Each row of numbers belongs to one of the nodes below and depends on some of the facts about them. Some rows are named. Which node is each other row?

Some nodes and their rows:
stostin: [  9  32  22 -14 -16   9  11  13  -3  -3 -17  -9 -24  28   3  15  20 -15
  -9   3  21 -15 -29  18 -12  -7  -2  -9  27]
skegos: [ 11  27  20 -15   0   3   2   7  21  -1   0  -5 -29  29   7   9  21   4
 -11  20  11 -27 -36  -2 -11   0 -26   3  32]
mura: [  6  27   5 -12 -27 -10  -7   5 -23  -1 -30   6 -12  47  -6  14  16 -22
 -15  -1  13 -12 -39  11  -3   6   6 -11   3]
traram: [  8  39  22  -2  -7  -4  -7  -6   8   0  -4 -22 -32  21   5  18  24  15
   3  -2 -10 -39  -6  -7   5  -7  -2   5  25]
dule: [ -1  36   4 -10   0   4 -13   7   1 -11  -2   0 -14  27 -10  30  18   1
  -6   5 -11 -21 -21   2  12  -5 -11   2  16]
plupen: [  6  14   7  -5 -15   1  -8   2   4   5  -1  -5 -25  14  -7  21  21  10
  -3  13 -15 -31   3  -3  13  -9  -6   8  13]
brake: [-12  30   6 -16  -3  -5  -8  31  10   1 -17   8 -15  31  -7  19  29  -6
  -6  11   2 -14 -27  11  10  -6  -9  -3  16]
dezum: [  2  21   0 -21 -30   3  -1  21 -12   5 -17   3 -18  38   3  11  24 -13
 -28   7  -3  -5 -26  16   1  18   5   1  10]
dretrok: [ 22  20   6   5 -25  -4  -5  19  12  17 -13 -23 -27  26 -12  12  29  11
 -13  19 -20 -29  -4 -21   0  22   0  24  12]
bibri: [-17  16  -2 -12  -3   9  -6  20  -1   2 -12  11 -17  23  -7  15  24   3
 -20   6   1 -13 -18  18  15  -8  -1   2  15]
klevas: [ 18  28  15 -13 -31  -1   0 -11 -14   2 -13   4 -17  23  -7  25  10 -15
  -4  13  -2 -18  -5   7   3 -10   1  -9  11]
kuve: [  4  25  -3 -17  -5  -3 -15  -4   2   1  -8  13 -13  24 -18  23  13   2
   1  23  -6 -28  -8   3  17 -14  -8   3   4]
pliflesuk: [ 16  22  -4 -16 -30  12   0  11  -4   7  -3 -12 -25  29  -1  13  24 -11
 -13  13 -12 -15  -8  10   1  14   4  11  11]
staston: [ -5  25   7   6   9   5 -20  18  17   1 -12  14 -26  22 -13  14  26  -1
 -13  15   0   0 -26 -14  -2  -9   5 -13  19]
steflor: [-18  41  18  -9  -8 -15 -10  -1   0   2 -10  -2 -34  28   9   6  25  16
 -10  10   3 -24 -19   2  14  -1   9   0  22]
trelam: [  5  11   4  -1 -10  11  -6  20  -4  -1 -10 -13 -20  23  -7  19  31   0
  -6 -11   2 -26 -13  15   6  -6  -4  10  13]
flogrik: [ 16  16   2 -10 -33   2  -5  14 -10  17 -15 -18 -22  38  -2  17  21 -10
  -2   3 -19 -22 -10  -5   3  11   9  10   8]

There are 3 kinds of fact about the nodes: ζ, λ, μ.
masibru (λ staples tetrok bufetom mura)
niklagu (ζ lerin) (μ druton)
vaklo (ζ lanam) (μ flogrik)
plino (μ pigul)
zimar (ζ kalen kisu)
vidroplik (λ bradus stepemen metrus)
klini (ζ teposil) (λ brake) (μ midrik floplem)
brivar (μ fludeter)
tetrok (μ plupen givar)
stofe (ζ drakil) (λ klagrigun)
flogrik (ζ skunun) (μ dala)
grisken (ζ gamil stepemen) (μ pigul)
dezum (ζ brake)
metrus (ζ grisu)
pifor (ζ sota)
flopin (ζ pidum) (λ stostin flufo) (μ grisken)
dala (ζ fude) (λ stuplun dretrin duples)
fude (λ zigo grudopla) (μ pigul ziki)
rofur (ζ pigul) (λ bralas setuk zimar flufo)
grabas (ζ boflar)
tuzomi (ζ bisko)
stuplun (ζ stopli)
dredrim (ζ goflel) (λ pifor)
tretabror (ζ drakil) (λ kanor breges stostin tastas flago guzestu) (μ pigul dedrik brake)
nolo (ζ lanam) (μ dedrik)
fegrem (ζ vidroplik) (λ driror)
klagrigun (ζ skipel lanam bisko) (μ pigul)
lobros (λ puvas dezum klumir givar goflel klostun) (μ kupim)
staton (μ druton stison nivo)
tribreple (μ zigo dasor)
duples (ζ flufo losko) (μ pigul)
laskudo (ζ kuve) (λ fumuflo)
lanam (λ pofam) (μ skunun grisken)
pluplegen (ζ tuzomi)
gronam (ζ teposil biklan bisko miden) (μ kanor)
dretrin (μ pigul tiplu)
nivo (μ pilis zigo sozu)
midrik (ζ lerin) (λ stuplun mura floplem) (μ dabru)
rerer (μ netrem)
legri (ζ gosku lanam) (λ kiskes flufo) (μ dedrik)
plados (ζ lanam) (λ gregrak pifor driror) (μ dretrok)
kiflal (ζ niklagu nolo)
mura (μ dabru)
lerin (ζ lanam)
tizin (ζ kalen) (λ pigul pakel boflar)
vezi (ζ flopin) (λ tuzomi sase miden)
flofles (ζ pluplegen) (λ grisu dretrin gronam) (μ pilis dretrok)
susto (ζ lanam)
zigo (ζ drobrok)
gronin (ζ vaklo rerer pidum) (λ skovason lerin droplofu)
lupas (λ stison bufetom) (μ pigul)
popo (ζ vidroplik) (μ bralas)
kisu (ζ lanam)
trusken (λ gronam)
grizoplel (μ grisken nabre)
brake (μ grisken)
roko (ζ metrus) (λ stopli) (μ stopli givar fumuflo)
kabra (μ staston ploras sadrizir losko)
dabru (ζ kalen) (μ tafus)
stilor (ζ niklagu sota) (λ zigo)
grudrovum (ζ drakil kuve) (μ staton salel)
stogris (μ kanor bralas)
skaskegra (ζ kiflal skipel) (λ gregrak divu staples brabik)
pigul (ζ flufo fludeter)
bufetom (ζ stopli) (μ zigo zupozek)
gamil (ζ staston)
flufik (ζ lanam) (λ grudrovum stuplun flufo grubam floplem)
sozu (λ plipli stogris)
branun (ζ bradus) (λ gamil klevas klostun)
gebron (μ givar)
flozim (μ pigul)
kabren (ζ stopli skunun lanam)
kestu (ζ lanam)
plofu (ζ stobrum kisu) (λ lerin kludo fumuflo)
narer (ζ divu) (μ skenek dala)
sota (ζ lerin flufo) (λ klagrigun mura) (μ futiflar)
dretrok (ζ lanam flopin) (λ pilis dezum) (μ pigul)
klisol (ζ sota) (λ guzestu) (μ skipel stuplun biklan klonon nabre)
dedrik (ζ kalen) (μ sozu)
grudopla (ζ lanam)
kufir (λ klevas stostin brabik)
klumir (ζ flufo)
kanor (μ flago)
bradus (ζ tuzomi rerer)
finokla (μ gosku)
zata (ζ lanam klebun) (λ plipli staples skovason kabra)
flebom (ζ flopin) (λ bralas) (μ bralas)
skunun (ζ lanam) (μ druton)
drobrok (ζ bisko kuve) (λ festel) (μ gosku zigo stepemen)
guzestu (ζ lanam vodrel)
fota (ζ gronin)
teposil (ζ lanam) (λ niretror klostun) (μ zupozek grisken)
tiplu (μ flozim)
staples (ζ fude) (μ brivar flozim pliflesuk)
stepemen (ζ netrem) (μ pigul)
kupim (λ klumir teskibro)
flazos (ζ lanam)
niretror (ζ lanam niklagu)
tamor (λ puzul dretrin) (μ skipel grisken flozim)
kalen (ζ lanam) (λ bifa flogrik klumir kestu stuvotru)
zupozek (ζ lerin) (μ pigul)
divu (ζ lanam bisko) (μ dala dretrin flozim viskek)
dapir (ζ kalen)
skegos (λ tastas kludo) (μ stepemen skenek plodipel)
dasor (ζ nolo) (μ breges)
deskir (λ stopli)
flago (μ dala plino)
sadrizir (ζ klubor lanam) (λ kiflal) (μ pilis pliflesuk)
bralas (ζ lanam beflon) (μ dedrik)
nipo (ζ stuvotru) (λ metrus)
goflel (ζ klubor fude)
grubam (ζ lerin festel)
puzul (ζ pefek plino) (μ tuplus flufo)
teskibro (ζ kisu skatre)
klonon (μ kiflal flozim kebus)
futiflar (λ grisu) (μ druton nivo)
pefek (ζ klubor) (μ pigul trelam flozim stogris)
fladre (ζ miden) (λ stogris)
tuplus (λ klevas flufo)
stopli (μ sadrizir)
fumuflo (μ dedrik kebus)
plupen (ζ lanam) (λ tribreple)
nabre (ζ netrem)
klebun (ζ lanam) (λ vaklo flazos fumuflo)
boflok (λ flago)
salel (λ gregrak tastas) (μ flufo pliflesuk)
klazir (ζ skunun teposil tribreple) (λ pakel)
fole (ζ sota) (λ kleklom) (μ pigul stepemen bralas grisken)
pilis (ζ legri)
ploras (ζ tosoduk goflel) (μ tafus)
tosoduk (λ susto klostun)
breges (ζ niretror beflon kuve)
gupor (λ bifa bufetom)
zabron (μ brivar)
sagrun (ζ sozu) (λ grisken) (μ klagrigun tiplu)
rimi (ζ drakil kalen) (λ grudrovum kestu tiplu stogris mura beflon)
pliflesuk (ζ kuve fladre)
skipel (λ drakil)
pakel (μ kanor dabru dala)
givar (μ staton ziki dretrok plino pliflesuk)
biklan (ζ teposil) (μ pigul dretrin tafus)
dule (μ stepemen dedrik)
kludo (μ staston fludeter nivo plino)
traram (ζ kiflal) (λ kleklom flober setuk) (μ grabas)
pidum (λ droske)
vukik (ζ metrus lanam) (μ pigul sozu)
vibrul (ζ gebron) (μ pigul dedrik)
madres (λ dritru) (μ pilis pigul sozu klagrigun bufetom)
vodrel (ζ stobrum)
drakil (ζ lanam fude pefek)
staston (μ pigul flozim)
manim (ζ mura) (μ pigul ziki)
losko (λ plipli) (μ pigul mura)
sase (μ pigul stogris)
bifa (μ druton)
droske (ζ beflon) (μ stepemen)
gudu (ζ klubor) (λ breges biklan)
steflor (λ duples festel)
skatre (ζ lanam flopin)
rutrorar (μ stopli klazir)
peskor (ζ skaskegra) (λ stogris) (μ zupozek finokla)
stostin (ζ deskir) (μ teposil)
flober (ζ lanam) (μ dabru zimar)
gosku (ζ flopin) (λ tiplu)
plodipel (ζ plados) (λ bradus flozim pofam) (μ gosku pakel nivo)
bisko (ζ lanam lerin)
stobrum (ζ lerin) (μ flufo)
viskek (ζ pakel plupen) (μ pigul manim)
kleram (λ bibri sase grudopla)
brabik (ζ pefek)
dritru (ζ kiflal losko) (μ pigul stogris)
trelam (ζ droske klonon) (μ dabru bufetom)
telar (ζ pize) (λ zupozek mura) (μ pilis)
peras (λ dezum grisken stogris pliflesuk driror) (μ dabru flago)
floplem (ζ drakil boflar) (μ sozu bralas)
kiskes (μ flofles)
raflur (μ sozu dabru)
droplofu (ζ fole)
puvas (ζ flugek stilor klevas lanam) (μ flufo)
stuvotru (ζ drakil)
stison (ζ tuzomi niretror klebun)
fludeter (ζ dule) (λ raflur) (μ pigul)
skenek (ζ lanam) (λ breges zupozek klonon) (μ givar)
flufo (ζ lanam niklagu) (μ pigul flozim)
klubor (λ trelam bisko)
pudrem (λ miden fota)
posen (λ susto mura teskibro)
klostun (ζ tafus)

Which node is each row?
No name comes twice in this set of rows, the named rows included.
[ -1   5   9   0  -7  -5  -3  27  14  13  -6  -1 -33  17  -2  11  21  21
  -9  17 -11 -27  -1  -9  16  -7  -9  21  16]  vezi
[  9  22  13 -10 -32 -15  -2  11   0  21 -14  -3 -32  28   5  11  18   8
  -9  21 -14 -24  -3 -21  11   4   0   9   7]  gosku
[ 20  17  12 -10 -10   3  -4  -1  22   5   6  -5 -27  17  -6  18  16  11
  -1  26  -9 -34  -4  -7   4 -12 -28  15  14]  klebun
[  4  30   3 -13 -13  -2  -6  20   6   5  -8 -10 -27  39   5   0  26   3
 -23  14  -4 -19 -32  -2  -2  19  -7  11  19]  sagrun
[  2  46  29  -2 -19  -5  -2 -20   7  -3  -1 -17 -37  16  10   5  29  18
  -2   7  -3 -37  -1   2   6   0   1   2  25]  rofur
[ 13   9   1 -10 -35   1   1  14  -9  18 -13  -7 -25  25  -1  14  16  -4
 -16  13 -14 -18   0  -4   5   5   6  12   9]  pilis
[ 14   8   2   4 -17   5 -11  12  -2   3 -12 -15 -28  24  -6  12  28   5
   1  -2  -2 -34  -8   3   5 -11 -10  12   7]  dabru
[ 11  40   2  -8 -33  -4  -8  -7   2  14   2 -29 -44  24  16   2  33  13
  -7  26 -11 -32  -4 -20   2  16   2  17  13]  rimi
[ 15  44  13 -12 -21  -4 -12 -14   3   1  -4 -20 -23  39  -3  22  15   4
  -1  11 -22 -35 -12 -13   4   6  -2   6  13]  sota
[ 10  42  23   0 -30 -11  -4 -14   5  14  -4 -28 -40  23   9  10  28  18
   3  12  -9 -40  -2 -17   7   2   5   8  18]  flufik
[ -7  30  10  -5 -20  -4  -5   1  -8   8 -21   8 -18  22 -13  23  20  -1
  -2  11   1 -20  -5   9  16 -13  14  -7  10]  grisu
[ 10  33   1 -12 -13   8   0  -8   4   3  -2 -15 -38  13  10   5  28   7
   4  32  17 -31  -7  -2  -5 -10 -11  10  25]  gudu
[ 10  23  15  -1 -30   9   6   0  -6  10 -17 -15 -29  11  -4  21  22  -1
   1   1   3 -28   9   7   0 -10  11   2  15]  zimar

The same nodes again, as new rows of numbers:
Some nodes and their rows:
grabas: [ -7  -3 -13   0   6  -3   2   4  -1  12  -4  -7   9   4  -3   1  -3   3
  -2   0  -7   0   0  -2  -2  -4]
puvas: [ -8   3 -14  -1   9   1   3   5  -1   8  -5   9   0  -4  -2   2  -6   3
  -5   0   0   0   6  -2  -6  -5]
legri: [-14  -4  -8  -6   4  -5  12   3  -7   8  -3  -5   4   1  -8   0  -5   2
  -7  -3  -7   1   7  -3  -3  -4]
zimar: [ -8   0 -14  -2  14   2  -3   4   0   3  -4   9   8   7  -3  -1  -4  -1
   5  -2  -7  -2   2  -3  -2  -4]
grudopla: [ -8  -2 -14  -1   9   1   2   7   0   2   1   3  -1  -5  -1   1  -5   9
  -5   1  -3  -1  10  -2  -6  -3]
kisu: [-12  -3 -12  -4   7  -1   5   6  -3   5   1  -5   2   0  -7   2  -5   7
  -6  -1  -5  -2  10  -3  -4  -3]
kalen: [-15  -3  -9  -6  10  -3   2   6  -9   2   2 -12   5  10 -16   1  -7   3
  -5  -5 -11  -2  10  -3  -1  -3]
peskor: [-11  -5  -9  -5   4  -6   9   2  -6  11  -7  -4   8   6  -9   0  -3  -3
  -6  -4  -6   3   1  -2  -1  -4]
klagrigun: [-11   0 -14  -1   7   1   5   5  -1   7  -4  11   2  -3  -1   0  -5   5
  -2   1  -3   0   6  -2  -8  -4]
gronin: [ -9  -3 -10  -4   5  -6   6   2  -4  12  -6 -15  10   4  -7   0  -2   0
  -5  -2  -6   1   2  -2   0  -6]
zabron: [ -7   1 -11  -1   7  -3   3   2  -3  13  -7   1   6   2  -4   2  -3  -2
  -5  -1  -4   1   2  -2  -3  -5]
gregrak: [ -3   0 -14   1   9   0   0   5   2   9  -3   5   6   0  -2   2  -3   2
  -2   1  -3   1   1  -2  -2  -5]
skegos: [-10  -3  -7  -6   3  -5   9   2  -6  11  -7  -3   8   6  -6   1  -2  -4
  -7  -5  -5   3   1  -2  -1  -5]
lupas: [-11  -1  -9  -3   3  -6   7   0  -7  14  -7  -1   8   6  -6   1  -4  -5
  -5  -3  -5   3   3  -2  -2  -5]
stopli: [ -1   9 -12   4   4   0   0 -10  -5  -3  -8   6  12   2  -4   2   1   7
  -5   1  -7   1  -2  -3  -8   1]
brake: [-13  -6  -7  -6  14  -4 -14   5  11  22  -4  12  -9  11  11  -9 -12   2
  -7   6   1   7   6   2  -6 -13]
druton: [-11   0 -11   0   4  -1   4   1  -1  11  -4  -5  14   5  -5   1  -3   2
  -3   0  -7   2  -2   0  -6  -9]

Rows to name:
No name comes twice in this set of rows, the named rows included.
[ -7  -1 -12  -2   5  -4   5   1  -3  12  -5   7   5   1  -9   0  -5  -3
  -5   0  -3   2   1  -2  -3  -4]  grizoplel
[-17 -11  -1 -12  11 -10  -9   6   4  23  -6  -6 -10  19  10  -9  -7   0
  -9  -1  -2   8   7   1  -2 -10]  klini
[ -9  -4 -11  -3   5  -1   5   3  -1   9  -5  -1   7   3  -5   0  -2   1
  -4  -2  -6   2  -1  -2  -3  -5]  dasor
[ -9   1 -16   1   6   0   2   3   2  12  -5  12   9  -1  -3  -2  -6   2
   0   3  -5   0   0  -2  -7  -7]  grisken
[-18  -2  -8  -6   3  -3  10   4  -9   7  -2 -10   5   3  -5   2  -3   6
  -6  -3  -7   0  10  -2  -5  -4]  skenek
[-11  -3 -11  -6   2  -6   9   2  -4  13  -9  -1   4   6 -11  -1  -4  -5
  -7  -7  -3   2   0  -3  -3  -4]  fole
[-12   3 -15   0   6   1   4   4   1   8  -4   7   1  -3  -2   1  -6   7
  -4  -2  -1  -2   7  -3 -10  -5]  flufo
[ -8  -2 -12  -2   6  -4   7   6  -4  12 -10   8   1   0  -1   0  -4  -1
  -4  -2  -6   2   1  -2  -2   0]  pefek
[ -1   5 -14  -2   3   2  -9  -9  -1  -2  -2   6  -5   6  -5  -3   0  20
 -14   1  -4  -2  -3  -6 -14   6]  bisko
[-12  -5 -12  -3   4  -8   8   9  -8  12 -12   0   3   5  -8   0  -6  -1
  -5  -4 -13   2  -2  -1  -2   1]  tretabror
[ -8   0 -12  -3  14  -1  -3   4  -3   6  -3  -1   9  11 -13   1  -6  -3
   0  -4  -9  -1   2  -2   1  -5]  dapir

